Below is a small trained network, with its code and all its weights. Each question gives an input and a class and asks what happens when units are switched off, that is, made to give their printed mean instead of their output.

import numpy as np


def w(rows, s, z=0):
    codes = np.array(rows[::2]) - 128.0
    scale = np.full(codes.shape[1], s)
    scale[-1] = z or s
    return codes * scale


def norm(h):
    return h / np.sqrt((h * h).mean(-1, keepdims=True) + 1e-5)


def f(y):
    return np.maximum(y, 0)


def log_softmax(a):
    a = a - a.max(-1, keepdims=True)
    return a - np.log(np.exp(a).sum(-1, keepdims=True))


def net(x, mask):
    res = np.array(x, float).reshape(1, 8) / 4 @ E
    u = 0
    for l in range(2):
        y = f(norm(res) @ A[l][:, :-1].T + A[l][:, -1])
        res = res + np.where(mask[u : u + 13], y, B[l][:, -1]) @ B[l][:, :-1]
        u += 13
    return log_softmax(norm(res)[-1] @ U[:, :-1].T + U[:, -1])


A, B = {}, {}
E = w([
[106,99,161,137,123,197,163,231,58,213,120],'x0',
[191,100,142,163,142,133,104,110,148,84,96],'x1',
[100,83,72,141,166,155,109,224,129,146,16],'x2',
[104,65,170,129,74,56,110,178,158,152,217],'x3',
[255,38,159,213,38,152,92,152,63,62,200],'x4',
[155,179,68,140,175,89,142,186,93,151,69],'x5',
[169,196,122,135,158,44,149,130,95,187,90],'x6',
[72,109,124,110,102,122,122,139,140,117,192],'x7',
],0.0025)
A[0] = w([
[61,91,130,126,62,122,152,77,140,170,190,31],'0.n1',
[95,69,79,119,139,202,97,113,168,44,75,5],'0.n2',
[37,113,190,100,113,117,107,136,131,141,252,23],'0.n3',
[73,120,155,110,55,136,89,110,151,129,218,64],'0.n4',
[221,169,145,154,42,122,116,91,68,85,207,8],'0.n5',
[107,76,114,182,197,202,105,91,110,46,125,18],'0.n6',
[134,118,127,138,159,149,123,142,158,93,108,78],'0.n7',
[43,101,160,108,112,138,88,111,133,143,243,10],'0.n8',
[94,199,67,76,138,173,156,200,99,183,116,70],'0.n9',
[82,80,180,195,101,135,84,70,124,89,201,106],'0.n10',
[184,44,113,165,74,190,123,195,52,86,147,148],'0.n11',
[210,126,173,179,107,30,117,126,145,99,179,75],'0.n12',
[161,34,130,192,80,78,117,155,110,65,165,77],'0.n13',
],0.0032,0.0022)
B[0] = w([
[83,99,158,148,121,166,133,117,122,84,141,170],'0.n1',
[188,233,37,146,80,176,133,168,209,51,93,170],'0.n2',
[39,91,88,152,64,254,184,147,179,43,179,195],'0.n3',
[112,103,81,126,140,155,220,149,138,185,164,195],'0.n4',
[175,219,41,187,163,101,184,137,34,116,167,208],'0.n5',
[150,136,70,152,68,167,108,173,147,91,64,160],'0.n6',
[128,131,119,94,83,133,77,136,133,111,137,141],'0.n7',
[96,88,124,150,106,147,222,139,182,112,154,183],'0.n8',
[93,67,134,222,124,51,75,99,128,133,123,189],'0.n9',
[99,163,87,114,133,93,154,197,122,144,135,206],'0.n10',
[147,200,184,128,131,139,165,44,156,162,91,254],'0.n11',
[159,84,70,203,151,62,60,113,189,123,163,212],'0.n12',
[148,158,173,82,206,80,96,64,179,152,108,219],'0.n13',
],0.0035,0.0034)
A[1] = w([
[67,102,80,81,181,76,133,253,46,185,87,1],'1.n1',
[209,94,114,104,111,74,105,50,98,102,192,84],'1.n2',
[90,161,101,68,170,35,124,56,179,135,120,129],'1.n3',
[51,135,99,139,161,106,100,164,91,189,95,58],'1.n4',
[139,139,193,124,137,166,147,140,85,139,92,79],'1.n5',
[151,133,128,125,84,195,64,134,137,55,96,83],'1.n6',
[178,89,208,109,119,179,137,156,67,149,101,69],'1.n7',
[133,74,155,118,163,85,67,125,178,143,146,57],'1.n8',
[67,130,151,44,81,166,170,154,133,102,234,79],'1.n9',
[122,148,134,147,115,130,147,175,76,185,85,110],'1.n10',
[176,170,109,146,173,105,111,115,110,105,70,133],'1.n11',
[89,91,135,57,88,149,169,138,158,120,204,77],'1.n12',
[65,199,141,21,204,106,137,46,129,133,93,38],'1.n13',
],0.0049,0.0026)
B[1] = w([
[98,90,158,95,97,64,166,200,45,60,103,190],'1.n1',
[120,200,109,159,178,89,89,230,71,127,152,215],'1.n2',
[145,83,186,125,126,199,112,70,138,158,110,244],'1.n3',
[132,143,142,86,142,18,152,155,99,86,143,186],'1.n4',
[131,98,178,110,69,162,37,114,97,160,131,157],'1.n5',
[89,177,71,34,117,141,146,151,146,109,128,179],'1.n6',
[162,146,124,137,95,223,80,55,99,157,110,162],'1.n7',
[152,49,121,122,135,132,80,133,196,123,49,155],'1.n8',
[71,56,147,220,120,143,176,128,171,127,153,230],'1.n9',
[88,90,167,97,111,130,94,140,90,87,112,191],'1.n10',
[72,91,135,95,95,139,158,144,144,148,188,255],'1.n11',
[95,52,109,253,98,201,211,147,148,106,180,214],'1.n12',
[133,167,144,89,164,106,180,41,163,224,156,201],'1.n13',
],0.0052,0.0039)
U = w([
[59,37,131,228,89,167,210,137,204,106,207,185],'0',
[104,146,162,56,179,97,172,2,191,216,112,141],'1',
[134,168,25,51,91,196,125,164,213,49,72,129],'2',
[187,57,137,157,152,54,29,157,232,131,104,7],'3',
[173,111,183,117,59,217,61,115,59,162,77,66],'4',
[61,72,174,56,119,25,151,206,57,117,58,174],'5',
[212,218,96,197,150,62,107,151,68,102,226,151],'6',
],0.0078,0.0019)

Each question gives the input, the list of numbers given to net, and the class t.
The units are the neurons (one row each of A and B). Each row of codes is followed by its name. A weight is (code - 128) times the scale printed after its matrix; where a second scale follows, it is the last column's (A, B and U).
mask holds one flag per neuron, layer by layer. A switched-off neuron (its flag False) gives its mean, the last column of its row in B, instead of its output. The means were averaged over made-up inputs and are rounded, as every weight is.
A unit's drop is (log p(t) with every unit on - log p(t) with that unit switched off) / (log p(t) with every unit on - log p(t) with every unit switched off).
The circuit of an input: a set's keep is (log p(t) with only the set's units on - log p(t) with every unit switched off) / (log p(t) with every unit on - log p(t) with every unit switched off). Starting from the 12 units with the biggest drops (on a tie, the unit counted first), units are removed one at a time, each time the one whose removal leaves the highest keep (on an exact tie, the one counted first), for as long as the keep stays at least 0.8.
circuit, biggest first: the units of the circuit, biggest drop first
unit that matters most: the unit with the biggest drop
top k neurons: the k neurons with the biggest drops, biggest first
k most important neurons of layer l: the k neurons of layer l with the biggest drops, biggest first
input [4,-6,-4,0,-6,7,2,-1], class 5: circuit, biggest first => 1.n1
input [-6,5,3,5,6,-2,-6,-1], class 3: top 2 neurons => 0.n13, 1.n8
input [0,6,-6,8,-3,7,7,-4], class 3: top 3 neurons => 0.n12, 1.n8, 0.n5
input [4,-5,-3,-8,5,0,6,8], class 6: 2 most important neurons of layer 0 => 0.n5, 0.n9
input [-8,-3,7,6,-8,3,-8,-3], class 1: 2 most important neurons of layer 1 => 1.n13, 1.n3
input [8,5,8,8,8,2,8,3], class 4: top 3 neurons => 1.n7, 0.n11, 0.n10
input [5,0,4,-3,5,-3,-2,8], class 4: top 2 neurons => 0.n11, 1.n7
input [8,0,-1,3,5,2,8,7], class 4: top 2 neurons => 0.n11, 1.n7
input [2,-2,8,0,6,7,-7,5], class 2: 2 most important neurons of layer 0 => 0.n2, 0.n11
input [-4,-8,3,-3,5,6,0,3], class 5: top 2 neurons => 1.n12, 0.n12
input [-4,3,5,3,6,8,-6,3], class 2: top 2 neurons => 1.n6, 0.n2
input [2,4,-1,2,-3,4,5,-3], class 5: 2 most important neurons of layer 0 => 0.n11, 0.n13
input [-8,-8,0,-4,7,-6,4,6], class 6: 3 most important neurons of layer 0 => 0.n5, 0.n12, 0.n13
input [0,4,-8,7,-1,4,1,-6], class 6: circuit, biggest first => 1.n2
input [5,2,4,-8,1,-6,7,4], class 4: top 2 neurons => 1.n7, 0.n10
input [-3,4,0,8,7,-5,4,4], class 6: 2 most important neurons of layer 0 => 0.n5, 0.n12
input [2,3,-8,-7,2,-5,-2,1], class 6: 2 most important neurons of layer 0 => 0.n5, 0.n3
input [8,7,3,-4,-4,-8,-2,-2], class 4: 2 most important neurons of layer 1 => 1.n5, 1.n7
input [-6,3,1,-7,8,1,-5,-8], class 2: 2 most important neurons of layer 0 => 0.n6, 0.n2
input [0,5,8,-4,8,-5,3,-4], class 2: 2 most important neurons of layer 1 => 1.n6, 1.n3
input [6,3,1,-2,-8,5,4,-7], class 5: unit that matters most => 1.n1
